Here is a tiny trained network, its code and every weight. The questions are about switching its units off for an input and a target symbol, where a switched-off unit gives its printed mean instead of its output.

import numpy as np


def w(rows, s, z=0):
    codes = np.array(rows[::2]) - 128.0
    scale = np.full(codes.shape[1], s)
    scale[-1] = z or s
    return codes * scale


def f(y):
    return y / 2 * (1 + np.tanh(0.7978845608 * (y + 0.044715 * y**3)))


def softmax(a):
    e = np.exp(a - a.max(-1, keepdims=True))
    return e / e.sum(-1, keepdims=True)


def log_softmax(a):
    a = a - a.max(-1, keepdims=True)
    return a - np.log(np.exp(a).sum(-1, keepdims=True))


def net(x, mask):
    ids = ['ΔΘΣΦΨαβγεζηλμξτω'.index(c) for c in x.split()]
    T = len(ids)
    res = E[ids] + P[:T]
    u = 0
    for l in range(2):
        q, k, v = (res @ M[l].T for M in (Q, K, V))
        z = softmax(np.where(np.tri(T) > 0, q @ k.T / 2**0.5, -1e9)) @ v
        res = res + np.where(mask[u], z, O[l][:, -1]) @ O[l][:, :-1]
        u += 1
        y = f(res @ A[l][:, :-1].T + A[l][:, -1])
        res = res + np.where(mask[u : u + 8], y, B[l][:, -1]) @ B[l][:, :-1]
        u += 8
    return log_softmax(res[-1] @ U[:, :-1].T + U[:, -1])


Q, K, V, O, A, B = {}, {}, {}, {}, {}, {}
E = w([
[157,53,135,170],'Δ',
[112,107,116,87],'Θ',
[199,119,216,176],'Σ',
[157,134,210,151],'Φ',
[104,155,119,108],'Ψ',
[169,142,81,155],'α',
[148,168,146,99],'β',
[126,149,160,82],'γ',
[95,177,102,165],'ε',
[44,82,114,136],'ζ',
[151,151,94,101],'η',
[186,106,126,155],'λ',
[174,253,192,161],'μ',
[149,122,166,202],'ξ',
[96,126,63,113],'τ',
[27,175,124,224],'ω',
],0.015)
P = w([
[151,164,125,48],'0',
[136,149,164,155],'1',
[203,98,59,234],'2',
[149,156,121,32],'3',
[132,150,173,176],'4',
[199,109,35,249],'5',
[141,140,123,36],'6',
[129,143,174,170],'7',
[191,113,23,255],'8',
[137,126,125,51],'9',
[130,149,177,166],'10',
],0.0087)
Q[0] = w([
[90,148,73,113],'L0H0',
[48,141,253,69],'L0H0',
],0.0074)
K[0] = w([
[103,124,246,76],'L0H0',
[2,121,54,62],'L0H0',
],0.0057)
V[0] = w([
[54,132,148,142],'L0H0',
[207,254,140,106],'L0H0',
],0.007)
O[0] = w([
[2,133,176,191,81],'L0H0',
[182,223,136,104,252],'L0H0',
],0.0092,0.003)
A[0] = w([
[99,196,167,171,78],'L0N0',
[83,181,186,81,132],'L0N1',
[142,190,97,157,2],'L0N2',
[82,166,84,2,171],'L0N3',
[217,71,152,211,187],'L0N4',
[191,148,172,118,221],'L0N5',
[153,98,159,46,109],'L0N6',
[135,115,87,185,18],'L0N7',
],0.011,0.0027)
B[0] = w([
[110,125,193,61,177],'L0N0',
[84,112,223,142,169],'L0N1',
[138,134,176,77,164],'L0N2',
[8,207,117,125,177],'L0N3',
[85,140,42,118,255],'L0N4',
[196,127,122,115,250],'L0N5',
[154,1,165,74,146],'L0N6',
[126,127,123,59,139],'L0N7',
],0.0095,0.0069)
Q[1] = w([
[215,32,133,175],'L1H0',
[140,158,2,128],'L1H0',
],0.0043)
K[1] = w([
[109,3,153,24],'L1H0',
[153,83,38,190],'L1H0',
],0.0063)
V[1] = w([
[83,253,45,145],'L1H0',
[81,78,94,5],'L1H0',
],0.0048)
O[1] = w([
[154,236,118,128,252],'L1H0',
[1,145,88,37,125],'L1H0',
],0.0076,0.0032)
A[1] = w([
[228,55,41,153,123],'L1N0',
[185,170,109,95,190],'L1N1',
[175,108,65,175,163],'L1N2',
[93,198,93,255,234],'L1N3',
[67,125,192,86,70],'L1N4',
[202,134,215,213,254],'L1N5',
[134,23,213,113,131],'L1N6',
[46,144,47,65,140],'L1N7',
],0.0089,0.0057)
B[1] = w([
[10,59,144,55,223],'L1N0',
[195,75,145,64,254],'L1N1',
[120,112,220,116,200],'L1N2',
[253,107,172,250,243],'L1N3',
[81,77,245,207,169],'L1N4',
[130,28,47,148,238],'L1N5',
[169,190,2,231,157],'L1N6',
[76,167,41,168,201],'L1N7',
],0.0071,0.0084)
U = w([
[52,76,78,82,3],'Δ',
[84,197,150,147,55],'Θ',
[40,129,106,89,118],'Σ',
[102,140,2,153,147],'Φ',
[110,166,192,67,130],'Ψ',
[110,187,74,55,139],'α',
[105,107,165,33,45],'β',
[70,124,199,96,179],'γ',
[166,117,244,134,30],'ε',
[61,95,118,213,86],'ζ',
[192,198,125,73,163],'η',
[108,60,152,99,140],'λ',
[153,79,172,128,214],'μ',
[180,120,104,188,245],'ξ',
[172,223,152,184,106],'τ',
[119,96,214,223,41],'ω',
],0.0082,0.0037)

Each question gives the input, a string of symbols that net reads in full, and the target symbol t.
The units are the heads (2 rows each of Q, K, V and O) and the neurons (one row each of A and B). Each row of codes is followed by its name. A weight is (code - 128) times the scale printed after its matrix; where a second scale follows, it is the last column's (O, A, B and U).
mask holds one flag per unit, layer by layer, with each layer's heads first. A switched-off unit (its flag False) gives its mean, the last column of its rows in O or B, instead of its output. The means were averaged over made-up inputs and are rounded, as every weight is.
A unit's drop is (log p(t) with every unit on - log p(t) with that unit switched off) / (log p(t) with every unit on - log p(t) with every unit switched off).
The circuit of an input: a set's keep is (log p(t) with only the set's units on - log p(t) with every unit switched off) / (log p(t) with every unit on - log p(t) with every unit switched off). Starting from the 12 units with the biggest drops (on a tie, the unit counted first), units are removed one at a time, each time the one whose removal leaves the highest keep (on an exact tie, the one counted first), for as long as the keep stays at least 0.8.
circuit, biggest first: the units of the circuit, biggest drop first
most important unit: the unit with the biggest drop
top k neurons: the k neurons with the biggest drops, biggest first
k most important neurons of layer l: the k neurons of layer l with the biggest drops, biggest first
drop when u is switched off: that unit's drop, to one decimal
input η β ω Φ, target ξ: 2 most important neurons of layer 0 : L0N4, L0N6
input ξ ζ Θ Θ, target Σ: top 2 neurons : L0N3, L1N3
input η ε Φ ζ, target ζ: most important unit : L0N3
input ζ μ α, target η: circuit, biggest first : L0H0, L0N2, L1N1
input Δ β α Ψ β τ α ω, target ω: circuit, biggest first : L0N5, L1N3
input ω γ Φ Φ, target ξ: top 4 neurons : L1N6, L0N4, L0N3, L1N0
input Δ Θ μ η β Φ β η, target η: top 2 neurons : L1N0, L1N4
input ε λ η η, target α: top 2 neurons : L0N3, L1N3
input Ψ ε ε ξ ξ τ ω ζ, target ω: 2 most important neurons of layer 0 : L0N4, L0N5
input Θ γ Φ η Ψ Ψ ω, target ω: top 2 neurons : L1N4, L0N4
input ξ η Φ λ, target β: top 2 neurons : L1N0, L1N3
input Σ ξ μ ω β Δ ζ, target ζ: 4 most important neurons of layer 0 : L0N3, L0N5, L0N0, L0N2
input Φ Σ Δ, target Φ: top 3 neurons : L0N4, L1N7, L0N7
input α Φ τ Δ, target Δ: most important unit : L1N0
input Δ γ Δ Ψ ζ β τ, target Φ: 4 most important neurons of layer 0 : L0N3, L0N0, L0N1, L0N2
input ξ γ ω ε, target τ: top 4 neurons : L0N3, L1N3, L0N6, L1N0
input α ω Θ Θ, target Σ: 3 most important neurons of layer 0 : L0N3, L0N6, L0N0
input η τ μ η λ β, target η: 2 most important neurons of layer 0 : L0N2, L0N6
input μ ε Θ Φ μ τ, target η: drop when L0N0 is switched off : 0.0
input γ η ω ε, target τ: most important unit : L0N3
input α β ω μ λ ε γ, target γ: drop when L0N1 is switched off : 0.3
input ζ ξ ε Φ α ζ Θ γ Φ Δ, target Δ: drop when L0H0 is switched off : 0.1
